Below are the code and all the weights of a small trained network. Each question names an input and a target symbol and asks about switching units off, where a switched-off unit gives its printed mean instead of its output.

import numpy as np


def w(rows, s, z=0):
    codes = np.array(rows[::2]) - 128.0
    scale = np.full(codes.shape[1], s)
    scale[-1] = z or s
    return codes * scale


def f(y):
    return y / 2 * (1 + np.tanh(0.7978845608 * (y + 0.044715 * y**3)))


def softmax(a):
    e = np.exp(a - a.max(-1, keepdims=True))
    return e / e.sum(-1, keepdims=True)


def log_softmax(a):
    a = a - a.max(-1, keepdims=True)
    return a - np.log(np.exp(a).sum(-1, keepdims=True))


def net(x, mask):
    ids = ['αδεζλστψω'.index(c) for c in x.split()]
    T = len(ids)
    res = E[ids] + P[:T]
    r = res
    for j in range(2):
        rows = slice(2 * j, 2 * j + 2)
        q, k, v = (r @ M[0][rows].T for M in (Q, K, V))
        z = softmax(np.where(np.tri(T) > 0, q @ k.T / 2**0.5, -1e9)) @ v
        o = O[0][rows]
        res = res + np.where(mask[j], z, o[:, -1]) @ o[:, :-1]
    y = f(res @ A[0][:, :-1].T + A[0][:, -1])
    res = res + np.where(mask[2:10], y, B[0][:, -1]) @ B[0][:, :-1]
    return log_softmax(res[-1] @ U[:, :-1].T + U[:, -1])


Q, K, V, O, A, B = {}, {}, {}, {}, {}, {}
E = w([
[70,102,51,45,116],'α',
[55,179,116,163,91],'δ',
[166,183,73,109,149],'ε',
[98,71,211,42,75],'ζ',
[205,57,161,53,167],'λ',
[121,170,166,74,172],'σ',
[136,29,201,163,84],'τ',
[159,144,145,76,52],'ψ',
[118,127,254,196,169],'ω',
],0.018)
P = w([
[112,164,128,111,129],'0',
[114,175,140,76,117],'1',
[93,189,144,59,100],'2',
[89,191,147,28,97],'3',
[89,204,129,19,84],'4',
[93,203,147,1,80],'5',
],0.0086)
Q[0] = w([
[157,129,78,123,105],'head 0',
[126,70,73,251,204],'head 0',
[57,186,206,12,102],'head 1',
[142,206,214,36,57],'head 1',
],0.014)
K[0] = w([
[152,152,111,127,156],'head 0',
[143,110,148,254,224],'head 0',
[95,143,103,46,63],'head 1',
[141,142,123,41,55],'head 1',
],0.02)
V[0] = w([
[252,154,64,117,178],'head 0',
[188,122,247,181,133],'head 0',
[241,218,138,186,1],'head 1',
[194,8,176,97,71],'head 1',
],0.006)
O[0] = w([
[246,141,104,160,171,10],'head 0',
[122,150,229,96,109,4],'head 0',
[188,254,148,125,12,198],'head 1',
[142,65,174,5,62,218],'head 1',
],0.0063,0.0028)
A[0] = w([
[23,60,133,120,133,255],'neuron 0',
[123,134,154,13,120,170],'neuron 1',
[109,118,186,155,224,86],'neuron 2',
[103,204,204,106,252,78],'neuron 3',
[161,47,223,255,108,217],'neuron 4',
[248,224,190,129,162,199],'neuron 5',
[67,172,237,192,142,21],'neuron 6',
[157,168,90,182,153,202],'neuron 7',
],0.007,0.0044)
B[0] = w([
[196,181,133,233,169,197],'neuron 0',
[110,69,120,220,154,249],'neuron 1',
[104,110,140,116,253,132],'neuron 2',
[1,104,137,96,121,154],'neuron 3',
[246,213,59,113,118,146],'neuron 4',
[82,93,131,44,117,195],'neuron 5',
[172,101,238,100,119,139],'neuron 6',
[130,206,178,88,178,137],'neuron 7',
],0.0091,0.012)
U = w([
[139,120,24,143,195,213],'α',
[67,213,115,187,98,25],'δ',
[173,185,47,24,179,127],'ε',
[85,55,143,193,114,108],'ζ',
[174,21,95,49,177,95],'λ',
[3,99,101,71,185,15],'σ',
[230,137,109,150,123,147],'τ',
[113,101,100,56,38,253],'ψ',
[154,144,185,85,174,33],'ω',
],0.006,0.0038)

Each question gives the input, a string of symbols that net reads in full, and the target symbol t.
The units are the heads (2 rows each of Q, K, V and O) and the neurons (one row each of A and B). Each row of codes is followed by its name. A weight is (code - 128) times the scale printed after its matrix; where a second scale follows, it is the last column's (O, A, B and U).
mask holds one flag per unit, heads first, then neurons. A switched-off unit (its flag False) gives its mean, the last column of its rows in O or B, instead of its output. The means were averaged over made-up inputs and are rounded, as every weight is.
A unit's drop is (log p(t) with every unit on - log p(t) with that unit switched off) / (log p(t) with every unit on - log p(t) with every unit switched off).
The circuit of an input: a set's keep is (log p(t) with only the set's units on - log p(t) with every unit switched off) / (log p(t) with every unit on - log p(t) with every unit switched off). Starting from all 10 units, units are removed one at a time, each time the one whose removal leaves the highest keep (on an exact tie, the one counted first), for as long as the keep stays at least 0.8.
circuit, biggest first: the units of the circuit, biggest drop first
unit that matters most: the unit with the biggest drop
top k neurons: the k neurons with the biggest drops, biggest first
which heads matter: for each layer, one digit per head in row order, 1 if its drop is at least 0.15 and else 0, layers parted by /
drop of u: that unit's drop, to one decimal
input δ σ λ λ τ, target τ: circuit, biggest first -> neuron 4; neuron 5; head 0
input ε σ σ α τ σ, target α: circuit, biggest first -> head 0; head 1
input λ λ ω, target ω: top 3 neurons -> neuron 6; neuron 4; neuron 2
input ω σ σ α λ, target α: top 2 neurons -> neuron 5; neuron 0
input ω δ τ, target τ: which heads matter -> 00
input δ ψ ε, target ψ: top 2 neurons -> neuron 0; neuron 5
input σ ε δ σ ω, target ω: circuit, biggest first -> neuron 6; neuron 1
input α ψ λ σ, target ψ: circuit, biggest first -> head 1; neuron 0
input α τ σ ε δ, target α: circuit, biggest first -> head 1; head 0
input ω σ ε, target ε: unit that matters most -> neuron 1
input λ τ α τ, target α: circuit, biggest first -> head 1; head 0; neuron 4
input λ τ λ ψ ω, target ψ: top 2 neurons -> neuron 0; neuron 5
input σ ψ σ ε ε, target ψ: top 2 neurons -> neuron 0; neuron 5
input ζ α α δ ω δ, target α: drop of neuron 7 -> 0.0
input σ ψ σ, target ψ: drop of neuron 2 -> 0.1
input ω λ ψ ψ ζ, target ζ: drop of neuron 4 -> 0.1
input τ σ σ ε ε, target ε: drop of head 1 -> 0.3
